Below is a small trained network, with its code and all its weights. Each question gives an input and a class and asks what happens when units are switched off, that is, made to give their printed mean instead of their output.

import numpy as np


def w(rows, s, z=0):
    codes = np.array(rows[::2]) - 128.0
    scale = np.full(codes.shape[1], s)
    scale[-1] = z or s
    return codes * scale


def norm(h):
    return h / np.sqrt((h * h).mean(-1, keepdims=True) + 1e-5)


def f(y):
    return y / 2 * (1 + np.tanh(0.7978845608 * (y + 0.044715 * y**3)))


def log_softmax(a):
    a = a - a.max(-1, keepdims=True)
    return a - np.log(np.exp(a).sum(-1, keepdims=True))


def net(x, mask):
    res = np.array(x, float).reshape(1, 6) / 4 @ E
    u = 0
    for l in range(2):
        y = f(norm(res) @ A[l][:, :-1].T + A[l][:, -1])
        res = res + np.where(mask[u : u + 14], y, B[l][:, -1]) @ B[l][:, :-1]
        u += 14
    return log_softmax(norm(res)[-1] @ U[:, :-1].T + U[:, -1])


A, B = {}, {}
E = w([
[127,121,127,132,133,128,130],'x0',
[143,217,161,189,188,66,108],'x1',
[45,140,95,153,91,53,172],'x2',
[122,127,124,136,143,137,139],'x3',
[103,145,47,156,111,161,7],'x4',
[131,113,124,130,130,121,120],'x5',
],0.012)
A[0] = w([
[75,99,184,184,85,139,113,91],'0.n0',
[166,127,91,164,170,63,118,105],'0.n1',
[175,92,248,85,189,183,100,92],'0.n2',
[107,28,156,78,47,193,172,79],'0.n3',
[205,119,180,154,109,193,124,50],'0.n4',
[204,205,160,170,195,79,107,1],'0.n5',
[177,130,138,116,154,191,91,89],'0.n6',
[114,95,88,82,81,224,135,58],'0.n7',
[149,94,85,39,112,120,151,83],'0.n8',
[145,133,38,178,74,205,68,127],'0.n9',
[155,87,172,48,168,93,195,171],'0.n10',
[200,117,144,78,142,95,204,20],'0.n11',
[150,179,201,134,161,80,125,117],'0.n12',
[30,125,91,107,83,34,197,59],'0.n13',
],0.012,0.0042)
B[0] = w([
[168,106,144,106,123,118,68,131],'0.n0',
[82,113,164,83,137,143,134,156],'0.n1',
[182,135,43,81,125,41,187,227],'0.n2',
[70,129,200,65,208,121,70,254],'0.n3',
[139,159,56,91,165,77,164,175],'0.n4',
[33,133,171,52,174,111,76,214],'0.n5',
[156,183,66,126,121,58,169,182],'0.n6',
[80,165,171,58,158,110,117,213],'0.n7',
[92,105,147,157,204,104,115,176],'0.n8',
[145,151,165,212,64,162,154,236],'0.n9',
[128,83,147,235,2,185,111,246],'0.n10',
[159,105,161,196,66,227,132,197],'0.n11',
[82,26,139,132,168,156,103,208],'0.n12',
[232,137,48,61,171,71,169,246],'0.n13',
],0.012,0.0092)
A[1] = w([
[170,147,177,208,50,166,150,121],'1.n0',
[90,169,177,103,191,93,127,60],'1.n1',
[41,117,150,85,188,168,101,48],'1.n2',
[52,103,147,66,206,152,135,51],'1.n3',
[89,171,83,160,69,174,71,48],'1.n4',
[149,126,114,183,73,149,151,48],'1.n5',
[150,58,134,106,107,123,161,150],'1.n6',
[119,91,62,113,107,177,122,111],'1.n7',
[100,135,183,99,184,109,103,21],'1.n8',
[132,172,109,188,69,196,82,1],'1.n9',
[201,99,76,111,122,112,127,121],'1.n10',
[195,148,40,91,129,87,172,65],'1.n11',
[26,114,114,110,114,89,134,131],'1.n12',
[215,134,1,110,166,102,146,95],'1.n13',
],0.015,0.0075)
B[1] = w([
[85,18,126,232,52,219,166,230],'1.n0',
[126,100,115,98,107,208,104,214],'1.n1',
[64,198,188,109,208,141,28,233],'1.n2',
[54,164,167,183,157,120,40,246],'1.n3',
[136,53,156,182,77,107,218,169],'1.n4',
[37,83,127,175,137,230,64,170],'1.n5',
[112,198,104,154,144,123,85,218],'1.n6',
[121,167,170,102,183,74,113,131],'1.n7',
[56,108,189,129,181,188,79,196],'1.n8',
[139,6,151,199,113,189,189,168],'1.n9',
[144,185,115,109,117,108,83,198],'1.n10',
[244,186,44,40,130,31,203,240],'1.n11',
[139,156,176,96,134,181,75,207],'1.n12',
[244,204,33,76,102,40,222,255],'1.n13',
],0.013,0.0095)
U = w([
[7,190,232,47,235,162,18,208],'0',
[223,208,30,37,144,26,219,147],'1',
[96,4,169,245,33,226,225,6],'2',
],0.016,0.0018)

Each question gives the input, the list of numbers given to net, and the class t.
The units are the neurons (one row each of A and B). Each row of codes is followed by its name. A weight is (code - 128) times the scale printed after its matrix; where a second scale follows, it is the last column's (A, B and U).
mask holds one flag per neuron, layer by layer. A switched-off neuron (its flag False) gives its mean, the last column of its row in B, instead of its output. The means were averaged over made-up inputs and are rounded, as every weight is.
A unit's drop is (log p(t) with every unit on - log p(t) with that unit switched off) / (log p(t) with every unit on - log p(t) with every unit switched off).
The circuit of an input: a set's keep is (log p(t) with only the set's units on - log p(t) with every unit switched off) / (log p(t) with every unit on - log p(t) with every unit switched off). Starting from the 12 units with the biggest drops (on a tie, the unit counted first), units are removed one at a time, each time the one whose removal leaves the highest keep (on an exact tie, the one counted first), for as long as the keep stays at least 0.8.
circuit, biggest first: the units of the circuit, biggest drop first
top k neurons: the k neurons with the biggest drops, biggest first
top k neurons in layer l: the k neurons of layer l with the biggest drops, biggest first
drop of u: that unit's drop, to one decimal
input [-2,0,-1,-2,1,3], class 1: top 2 neurons in layer 0 -> (0.n10, 0.n6)
input [-5,-8,0,-8,-5,1], class 0: circuit, biggest first -> (0.n3)
input [-8,5,1,-6,6,7], class 2: top 3 neurons -> (0.n3, 0.n9, 0.n7)
input [-2,-7,-1,-5,8,-8], class 2: top 3 neurons in layer 0 -> (0.n9, 0.n5, 0.n12)
input [8,8,8,5,-6,6], class 0: top 2 neurons -> (0.n2, 0.n12)
input [6,-7,-8,7,-6,-1], class 1: top 3 neurons in layer 0 -> (0.n2, 0.n5, 0.n4)
input [-5,2,-6,5,-5,-4], class 1: top 2 neurons -> (0.n2, 0.n4)
input [5,-6,0,2,-7,-1], class 2: top 4 neurons -> (0.n10, 0.n11, 0.n5, 0.n12)
input [-5,-5,-1,-3,-7,1], class 2: top 2 neurons -> (0.n10, 0.n11)
input [8,6,3,-2,-8,4], class 2: top 2 neurons in layer 0 -> (0.n10, 0.n3)
input [0,2,-3,-8,3,5], class 1: top 2 neurons -> (0.n10, 0.n6)
input [-8,-6,3,4,-6,-1], class 0: top 2 neurons in layer 0 -> (0.n3, 0.n9)
input [-4,4,5,-4,3,6], class 1: top 2 neurons -> (0.n13, 0.n3)
input [4,-5,7,-2,6,-5], class 1: circuit, biggest first -> (0.n13)
input [6,0,2,0,2,-4], class 1: top 2 neurons in layer 0 -> (0.n13, 0.n10)
input [1,-5,4,-6,-7,-3], class 2: drop of 0.n10 -> 3.2
input [-3,-1,-3,-2,2,4], class 1: drop of 1.n13 -> 0.0
input [-6,-2,0,6,-4,5], class 2: drop of 0.n10 -> 0.8
